Here is a tiny trained network, its code and every weight. The questions are about switching its units off for an input and a class, where a switched-off unit gives its printed mean instead of its output.

import numpy as np


def w(rows, s, z=0):
    codes = np.array(rows[::2]) - 128.0
    scale = np.full(codes.shape[1], s)
    scale[-1] = z or s
    return codes * scale


def f(y):
    return y / 2 * (1 + np.tanh(0.7978845608 * (y + 0.044715 * y**3)))


def log_softmax(a):
    a = a - a.max(-1, keepdims=True)
    return a - np.log(np.exp(a).sum(-1, keepdims=True))


def net(x, mask):
    res = np.array(x, float).reshape(1, 7) / 4 @ E
    y = f(res @ A[0][:, :-1].T + A[0][:, -1])
    res = res + np.where(mask, y, B[0][:, -1]) @ B[0][:, :-1]
    return log_softmax(res[-1] @ U[:, :-1].T + U[:, -1])


A, B = {}, {}
E = w([
[88,131,124,200,172,50,102,179,78,136,14],'x0',
[180,129,159,111,129,121,127,112,95,137,103],'x1',
[162,94,148,142,126,177,171,220,206,153,95],'x2',
[200,103,71,173,225,107,199,148,85,107,233],'x3',
[65,118,224,160,59,141,173,175,23,167,192],'x4',
[99,102,41,2,151,80,160,163,85,238,112],'x5',
[64,114,85,146,128,139,125,146,155,115,157],'x6',
],0.0089)
A[0] = w([
[178,117,115,192,182,91,211,140,106,47,176,48],'n1',
[109,135,111,247,173,40,60,204,78,159,56,107],'n2',
[130,161,116,134,136,82,83,43,42,91,168,99],'n3',
[155,139,57,144,170,154,105,113,164,107,86,11],'n4',
[78,112,196,161,86,150,148,206,37,158,185,32],'n5',
[151,123,89,141,191,87,232,118,112,158,165,80],'n6',
[157,145,200,254,119,128,118,82,169,43,145,2],'n7',
[208,110,167,157,128,157,199,240,174,157,95,98],'n8',
],0.0082,0.0076)
B[0] = w([
[102,159,158,135,51,119,121,101,199,138,84,220],'n1',
[150,131,151,110,119,181,133,68,143,160,213,255],'n2',
[93,101,56,151,124,191,168,120,77,83,78,199],'n3',
[161,193,113,88,183,113,74,107,155,87,122,160],'n4',
[194,149,120,73,228,94,92,125,208,54,68,226],'n5',
[87,111,163,137,76,96,140,111,188,157,92,217],'n6',
[125,139,104,66,132,76,137,246,89,217,142,230],'n7',
[65,83,92,148,136,182,108,141,61,81,114,226],'n8',
],0.011,0.0087)
U = w([
[194,168,108,102,241,81,115,125,172,49,71,56],'0',
[104,116,68,71,155,28,163,208,81,254,116,99],'1',
[116,120,136,154,137,126,134,119,122,123,126,250],'2',
[48,167,205,144,40,111,111,94,173,154,16,85],'3',
[117,127,126,142,141,142,131,127,114,118,129,220],'4',
[59,96,70,159,162,217,142,149,73,67,82,69],'5',
[184,130,157,95,121,220,157,79,146,136,255,93],'6',
],0.0094,0.015)

Each question gives the input, the list of numbers given to net, and the class t.
The units are the neurons (one row each of A and B). Each row of codes is followed by its name. A weight is (code - 128) times the scale printed after its matrix; where a second scale follows, it is the last column's (A, B and U).
mask holds one flag per neuron, in row order. A switched-off neuron (its flag False) gives its mean, the last column of its row in B, instead of its output. The means were averaged over made-up inputs and are rounded, as every weight is.
A unit's drop is (log p(t) with every unit on - log p(t) with that unit switched off) / (log p(t) with every unit on - log p(t) with every unit switched off).
The circuit of an input: a set's keep is (log p(t) with only the set's units on - log p(t) with every unit switched off) / (log p(t) with every unit on - log p(t) with every unit switched off). Starting from all 8 units, units are removed one at a time, each time the one whose removal leaves the highest keep (on an exact tie, the one counted first), for as long as the keep stays at least 0.8.
units of the circuit, in order: the units of the circuit, biggest drop first
most important unit: the unit with the biggest drop
k most important neurons: the k neurons with the biggest drops, biggest first
drop when u is switched off: that unit's drop, to one decimal
input [6,1,-7,6,-1,6,8], class 4: 3 most important neurons	n7, n2, n3
input [6,8,3,-4,-3,-1,-8], class 2: most important unit	n1
input [-7,0,-2,-1,-7,-8,0], class 1: 3 most important neurons	n7, n5, n2
input [-6,6,-1,7,5,-7,-8], class 4: units of the circuit, in order	n1, n3, n7
input [4,-5,6,-4,-7,6,-3], class 0: 4 most important neurons	n4, n7, n6, n3
input [3,-5,-1,-5,-2,4,-1], class 2: 4 most important neurons	n7, n1, n6, n2
input [7,-4,8,6,7,2,8], class 4: 3 most important neurons	n2, n8, n6
input [0,6,-7,-6,-3,-3,-4], class 5: 3 most important neurons	n3, n1, n6
input [7,5,7,7,-6,4,0], class 3: units of the circuit, in order	n6, n1
input [1,-8,-3,-3,4,5,6], class 2: 3 most important neurons	n7, n5, n6
input [1,-2,-5,8,-4,-5,1], class 3: 2 most important neurons	n1, n6
input [6,-7,-6,-6,4,-3,-3], class 2: 2 most important neurons	n1, n2
input [-7,2,0,8,0,-1,6], class 3: units of the circuit, in order	n1, n6
input [7,-1,5,-1,1,-3,0], class 6: units of the circuit, in order	n2
input [2,1,-4,2,5,4,-1], class 0: 3 most important neurons	n5, n7, n8
input [7,-1,5,8,-1,7,0], class 3: 2 most important neurons	n6, n1
input [-2,3,6,-6,5,4,-8], class 4: units of the circuit, in order	n1, n6, n7
input [5,4,3,-3,6,1,-7], class 4: 2 most important neurons	n2, n8
input [7,1,-4,5,0,4,-2], class 6: 2 most important neurons	n2, n7
input [2,5,0,-3,-7,7,6], class 0: units of the circuit, in order	n4
input [0,-4,1,-2,1,-7,-2], class 1: drop when n7 is switched off	0.6
input [1,-4,4,-1,1,-7,7], class 1: drop when n2 is switched off	0.0
input [5,5,-7,-1,-1,-5,-5], class 5: drop when n3 is switched off	1.6
